Here is a tiny trained network, its code and every weight. The questions are about switching its units off for an input and a target symbol, where a switched-off unit gives its printed mean instead of its output.

import numpy as np


def w(rows, s, z=0):
    codes = np.array(rows[::2]) - 128.0
    scale = np.full(codes.shape[1], s)
    scale[-1] = z or s
    return codes * scale


def norm(h):
    return h / np.sqrt((h * h).mean(-1, keepdims=True) + 1e-5)


def f(y):
    return y / 2 * (1 + np.tanh(0.7978845608 * (y + 0.044715 * y**3)))


def softmax(a):
    e = np.exp(a - a.max(-1, keepdims=True))
    return e / e.sum(-1, keepdims=True)


def log_softmax(a):
    a = a - a.max(-1, keepdims=True)
    return a - np.log(np.exp(a).sum(-1, keepdims=True))


def net(x, mask):
    ids = ['ΣΦβγδεηθλμξω'.index(c) for c in x.split()]
    T = len(ids)
    res = E[ids] + P[:T]
    u = 0
    for l in range(3):
        r = norm(res)
        for j in range(2):
            rows = slice(3 * j, 3 * j + 3)
            q, k, v = (r @ M[l][rows].T for M in (Q, K, V))
            z = softmax(np.where(np.tri(T) > 0, q @ k.T / 3**0.5, -1e9)) @ v
            o = O[l][rows]
            res = res + np.where(mask[u + j], z, o[:, -1]) @ o[:, :-1]
        u += 2
        y = f(norm(res) @ A[l][:, :-1].T + A[l][:, -1])
        res = res + np.where(mask[u : u + 4], y, B[l][:, -1]) @ B[l][:, :-1]
        u += 4
    return log_softmax(norm(res)[-1] @ U[:, :-1].T + U[:, -1])


Q, K, V, O, A, B = {}, {}, {}, {}, {}, {}
E = w([
[117,188,73,145,108,174,132,103,59,70],'Σ',
[104,206,136,94,37,74,255,158,144,70],'Φ',
[136,122,76,102,102,130,104,96,182,153],'β',
[125,124,200,116,152,81,118,191,119,112],'γ',
[136,137,122,102,150,174,87,80,125,132],'δ',
[81,137,140,77,147,130,114,103,142,162],'ε',
[84,94,127,131,143,196,108,174,182,56],'η',
[105,91,87,186,155,119,67,197,141,81],'θ',
[14,110,90,165,143,113,67,141,170,199],'λ',
[155,216,125,78,132,138,139,93,97,121],'μ',
[141,150,82,122,155,91,80,127,97,175],'ξ',
[168,48,116,125,50,131,158,142,69,90],'ω',
],0.0088)
P = w([
[113,145,109,104,97,89,57,149,106,89],'0',
[152,127,44,52,244,159,145,168,108,111],'1',
[191,141,141,201,154,114,174,133,164,149],'2',
[122,93,130,108,115,59,57,76,127,82],'3',
[95,112,119,70,225,177,175,138,82,145],'4',
[140,162,141,128,74,139,80,189,128,155],'5',
[105,88,134,104,131,38,92,54,109,85],'6',
[68,133,165,99,209,214,166,93,118,127],'7',
[178,170,134,236,136,126,152,154,176,156],'8',
],0.011)
Q[0] = w([
[250,68,170,230,99,227,183,132,139,202],'0.h0',
[136,41,119,172,172,62,175,20,136,96],'0.h0',
[177,189,94,213,226,134,223,143,179,141],'0.h0',
[226,125,121,217,240,78,231,87,193,82],'0.h1',
[61,51,235,116,131,80,151,114,71,115],'0.h1',
[151,140,215,203,140,110,144,254,96,138],'0.h1',
],0.0077)
K[0] = w([
[185,110,126,127,18,239,82,191,118,194],'0.h0',
[62,64,56,54,77,77,95,125,32,91],'0.h0',
[68,254,155,49,72,177,73,252,147,147],'0.h0',
[49,193,126,44,13,160,51,235,106,137],'0.h1',
[152,111,137,36,186,68,158,162,124,85],'0.h1',
[207,173,199,174,130,130,101,232,118,156],'0.h1',
],0.0083)
V[0] = w([
[195,2,44,154,46,140,156,156,132,94],'0.h0',
[118,197,32,106,100,91,158,99,169,190],'0.h0',
[230,183,79,203,173,65,112,176,66,117],'0.h0',
[70,99,115,126,160,64,159,211,137,127],'0.h1',
[163,147,198,75,141,87,141,149,172,125],'0.h1',
[177,90,139,126,141,108,62,128,198,128],'0.h1',
],0.0075)
O[0] = w([
[31,222,135,181,192,72,119,50,93,92,86],'0.h0',
[134,110,187,65,156,157,116,77,243,124,113],'0.h0',
[184,93,102,255,168,127,208,109,177,108,253],'0.h0',
[186,193,224,143,118,166,55,93,95,79,245],'0.h1',
[131,111,159,134,122,130,113,62,119,223,178],'0.h1',
[137,246,141,127,156,178,231,137,48,223,203],'0.h1',
],0.0068,0.0025)
A[0] = w([
[200,156,4,71,33,173,149,35,18,58,94],'0.n0',
[114,114,81,101,251,179,189,148,141,181,95],'0.n1',
[90,79,77,88,254,225,25,101,94,74,58],'0.n2',
[12,134,14,134,95,157,115,113,67,7,1],'0.n3',
],0.0062,0.0071)
B[0] = w([
[194,91,128,65,161,104,162,193,212,160,206],'0.n0',
[71,136,165,92,146,255,195,105,161,105,252],'0.n1',
[76,155,61,98,172,225,202,198,116,116,242],'0.n2',
[223,135,246,145,149,230,113,15,129,58,168],'0.n3',
],0.0083,0.0032)
Q[1] = w([
[164,188,253,127,10,84,155,106,208,109],'1.h0',
[63,23,129,111,134,53,87,59,166,70],'1.h0',
[190,194,167,199,105,183,94,158,167,130],'1.h0',
[126,111,96,27,79,1,77,87,76,186],'1.h1',
[125,118,173,59,171,87,108,46,204,46],'1.h1',
[95,147,74,113,119,64,88,100,82,223],'1.h1',
],0.007)
K[1] = w([
[75,187,145,142,27,74,203,140,214,149],'1.h0',
[138,132,180,47,122,161,219,79,96,41],'1.h0',
[137,185,84,216,70,147,105,160,142,165],'1.h0',
[87,30,155,78,118,33,67,2,103,161],'1.h1',
[96,62,98,57,203,113,138,73,124,73],'1.h1',
[148,118,99,139,74,72,88,27,83,147],'1.h1',
],0.0072)
V[1] = w([
[162,179,106,154,160,210,102,164,106,69],'1.h0',
[106,59,69,145,229,158,66,131,126,194],'1.h0',
[106,86,146,133,243,181,52,110,112,175],'1.h0',
[138,201,151,151,255,108,79,139,216,201],'1.h1',
[145,173,138,39,167,153,165,182,128,116],'1.h1',
[10,160,163,69,99,156,180,73,67,147],'1.h1',
],0.0051)
O[1] = w([
[95,91,107,101,18,55,214,119,117,189,192],'1.h0',
[200,187,104,81,77,88,155,125,125,21,90],'1.h0',
[180,223,57,97,26,134,208,163,129,8,116],'1.h0',
[122,85,86,135,3,114,137,74,143,178,156],'1.h1',
[54,182,132,180,86,90,46,125,159,93,254],'1.h1',
[183,210,36,111,225,105,43,161,221,104,137],'1.h1',
],0.0051,0.005)
A[1] = w([
[102,129,68,61,125,170,216,239,150,104,2],'1.n0',
[66,122,110,69,94,136,76,128,98,126,65],'1.n1',
[53,168,148,87,186,244,160,111,104,119,60],'1.n2',
[126,117,163,67,126,94,133,97,116,68,52],'1.n3',
],0.011,0.0041)
B[1] = w([
[68,69,86,131,246,94,226,187,148,198,234],'1.n0',
[176,84,71,167,132,208,90,113,118,47,148],'1.n1',
[31,153,161,109,73,189,154,77,123,125,244],'1.n2',
[157,115,131,95,209,127,134,123,76,166,141],'1.n3',
],0.012,0.011)
Q[2] = w([
[72,69,99,114,164,9,131,128,182,66],'2.h0',
[141,195,133,172,179,164,89,141,212,102],'2.h0',
[121,80,136,213,130,70,150,113,111,101],'2.h0',
[144,136,147,104,107,107,149,143,83,117],'2.h1',
[89,188,136,132,145,57,171,71,144,74],'2.h1',
[110,171,163,138,70,116,178,154,174,104],'2.h1',
],0.011)
K[2] = w([
[200,4,192,109,140,92,1,77,105,169],'2.h0',
[136,200,169,160,191,134,69,194,181,99],'2.h0',
[196,77,82,201,103,141,126,114,109,136],'2.h0',
[160,135,75,151,121,129,179,118,96,155],'2.h1',
[47,175,71,163,201,66,150,39,120,96],'2.h1',
[62,113,181,112,126,174,200,157,135,111],'2.h1',
],0.0094)
V[2] = w([
[146,203,75,205,146,151,150,121,172,162],'2.h0',
[110,123,142,2,166,147,152,77,126,192],'2.h0',
[155,89,136,180,162,204,158,129,119,141],'2.h0',
[106,112,150,16,174,111,198,89,101,87],'2.h1',
[25,101,85,195,79,146,180,183,105,126],'2.h1',
[82,120,211,132,123,219,147,129,199,198],'2.h1',
],0.0057)
O[2] = w([
[144,82,190,70,160,120,156,90,122,144,110],'2.h0',
[109,69,166,174,35,119,100,142,107,77,191],'2.h0',
[123,174,135,108,153,98,139,132,156,59,213],'2.h0',
[171,175,98,134,126,254,79,140,111,186,180],'2.h1',
[128,89,140,139,130,148,46,148,105,30,217],'2.h1',
[145,82,106,75,143,152,115,112,66,107,252],'2.h1',
],0.008,0.0035)
A[2] = w([
[185,94,135,9,57,128,74,192,128,137,84],'2.n0',
[140,132,152,9,147,46,142,25,74,104,71],'2.n1',
[144,151,166,86,164,116,122,171,1,126,151],'2.n2',
[192,56,165,91,100,123,164,221,206,155,1],'2.n3',
],0.0088,0.0063)
B[2] = w([
[142,169,195,86,215,79,149,210,97,121,193],'2.n0',
[179,42,74,48,142,162,147,131,100,78,173],'2.n1',
[102,105,33,52,121,137,63,110,150,149,251],'2.n2',
[88,188,77,62,79,97,128,8,165,126,170],'2.n3',
],0.011,0.003)
U = w([
[68,97,106,129,191,146,218,176,118,174,168],'Σ',
[50,138,179,94,71,217,112,78,106,77,146],'Φ',
[124,182,198,46,92,35,168,104,148,118,103],'β',
[76,136,51,111,74,75,29,172,73,176,150],'γ',
[185,169,85,148,222,165,116,34,3,207,5],'δ',
[107,67,207,159,194,99,40,84,188,182,75],'ε',
[255,104,174,147,166,198,183,88,194,89,68],'η',
[134,81,53,189,96,138,84,187,198,15,92],'θ',
[146,156,46,110,57,124,125,47,246,137,74],'λ',
[187,58,164,188,54,97,179,125,60,136,221],'μ',
[79,191,118,201,159,17,119,100,82,56,125],'ξ',
[184,168,192,120,159,140,88,242,83,110,206],'ω',
],0.0073,0.0029)

Each question gives the input, a string of symbols that net reads in full, and the target symbol t.
The units are the heads (3 rows each of Q, K, V and O) and the neurons (one row each of A and B). Each row of codes is followed by its name. A weight is (code - 128) times the scale printed after its matrix; where a second scale follows, it is the last column's (O, A, B and U).
mask holds one flag per unit, layer by layer, with each layer's heads first. A switched-off unit (its flag False) gives its mean, the last column of its rows in O or B, instead of its output. The means were averaged over made-up inputs and are rounded, as every weight is.
A unit's drop is (log p(t) with every unit on - log p(t) with that unit switched off) / (log p(t) with every unit on - log p(t) with every unit switched off).
The circuit of an input: a set's keep is (log p(t) with only the set's units on - log p(t) with every unit switched off) / (log p(t) with every unit on - log p(t) with every unit switched off). Starting from the 12 units with the biggest drops (on a tie, the unit counted first), units are removed one at a time, each time the one whose removal leaves the highest keep (on an exact tie, the one counted first), for as long as the keep stays at least 0.8.
circuit, biggest first: the units of the circuit, biggest drop first
unit that matters most: the unit with the biggest drop
top k neurons: the k neurons with the biggest drops, biggest first
which heads matter: for each layer, one digit per head in row order, 1 if its drop is at least 0.15 and else 0, layers parted by /
input θ δ ξ ξ Φ ε δ ω γ, target β: which heads matter	10 / 00 / 00
input λ γ γ Σ μ β β ε β, target Φ: unit that matters most	0.h1
input λ ω γ θ, target ξ: which heads matter	10 / 00 / 01
input η ε ε Σ ω η, target β: which heads matter	10 / 00 / 00
input η η Φ ω ξ δ Σ, target η: which heads matter	00 / 00 / 00
input λ μ η γ γ Σ, target γ: which heads matter	11 / 00 / 00
input λ ξ η Φ γ η μ ξ ω, target γ: which heads matter	10 / 00 / 00
input β θ ξ γ Φ γ, target η: circuit, biggest first	[0.h0; 1.n0]
input μ β Φ γ λ γ, target ε: which heads matter	00 / 10 / 00
input ω ξ Φ ω λ λ μ, target β: top 3 neurons	[0.n0; 0.n2; 2.n3]
input μ Φ γ Φ Φ, target Φ: circuit, biggest first	[1.h0; 0.h1; 1.n0; 0.n2]
input β ω Φ λ ω, target Φ: top 2 neurons	[0.n3; 1.n2]
input γ ε Σ ξ ε μ θ, target ξ: top 2 neurons	[1.n2; 0.n3]
input ε Φ γ ω ω β λ η λ, target Φ: circuit, biggest first	[1.n0]
input Φ ω ω γ β ε γ δ Φ, target β: which heads matter	10 / 10 / 00
input γ γ μ, target μ: top 2 neurons	[1.n0; 1.n2]
input β λ θ β Φ δ, target δ: which heads matter	10 / 00 / 10
input ε η δ, target β: which heads matter	10 / 00 / 01
input μ γ Σ δ ω ε, target θ: which heads matter	01 / 00 / 00
input ε λ ε, target β: top 3 neurons	[1.n2; 2.n3; 2.n0]
input γ λ ω γ ξ ε, target ξ: which heads matter	10 / 00 / 00
input ω γ ω ξ μ γ λ, target θ: top 3 neurons	[1.n1; 1.n2; 0.n3]
input γ ε θ, target μ: top 2 neurons	[1.n0; 1.n2]
input μ θ Σ, target λ: unit that matters most	0.h0
input Φ ε γ γ γ γ θ γ, target Φ: circuit, biggest first	[0.h1; 1.n0]
input ξ ε β Φ, target ε: which heads matter	00 / 10 / 10
input ω θ λ β μ ε γ γ λ, target β: unit that matters most	0.h0
input ω δ Σ μ, target β: top 2 neurons	[0.n2; 2.n3]
input ω ε γ η λ γ γ ξ ξ, target μ: top 2 neurons	[1.n0; 1.n2]
input θ γ γ ω γ ω, target μ: which heads matter	11 / 00 / 00
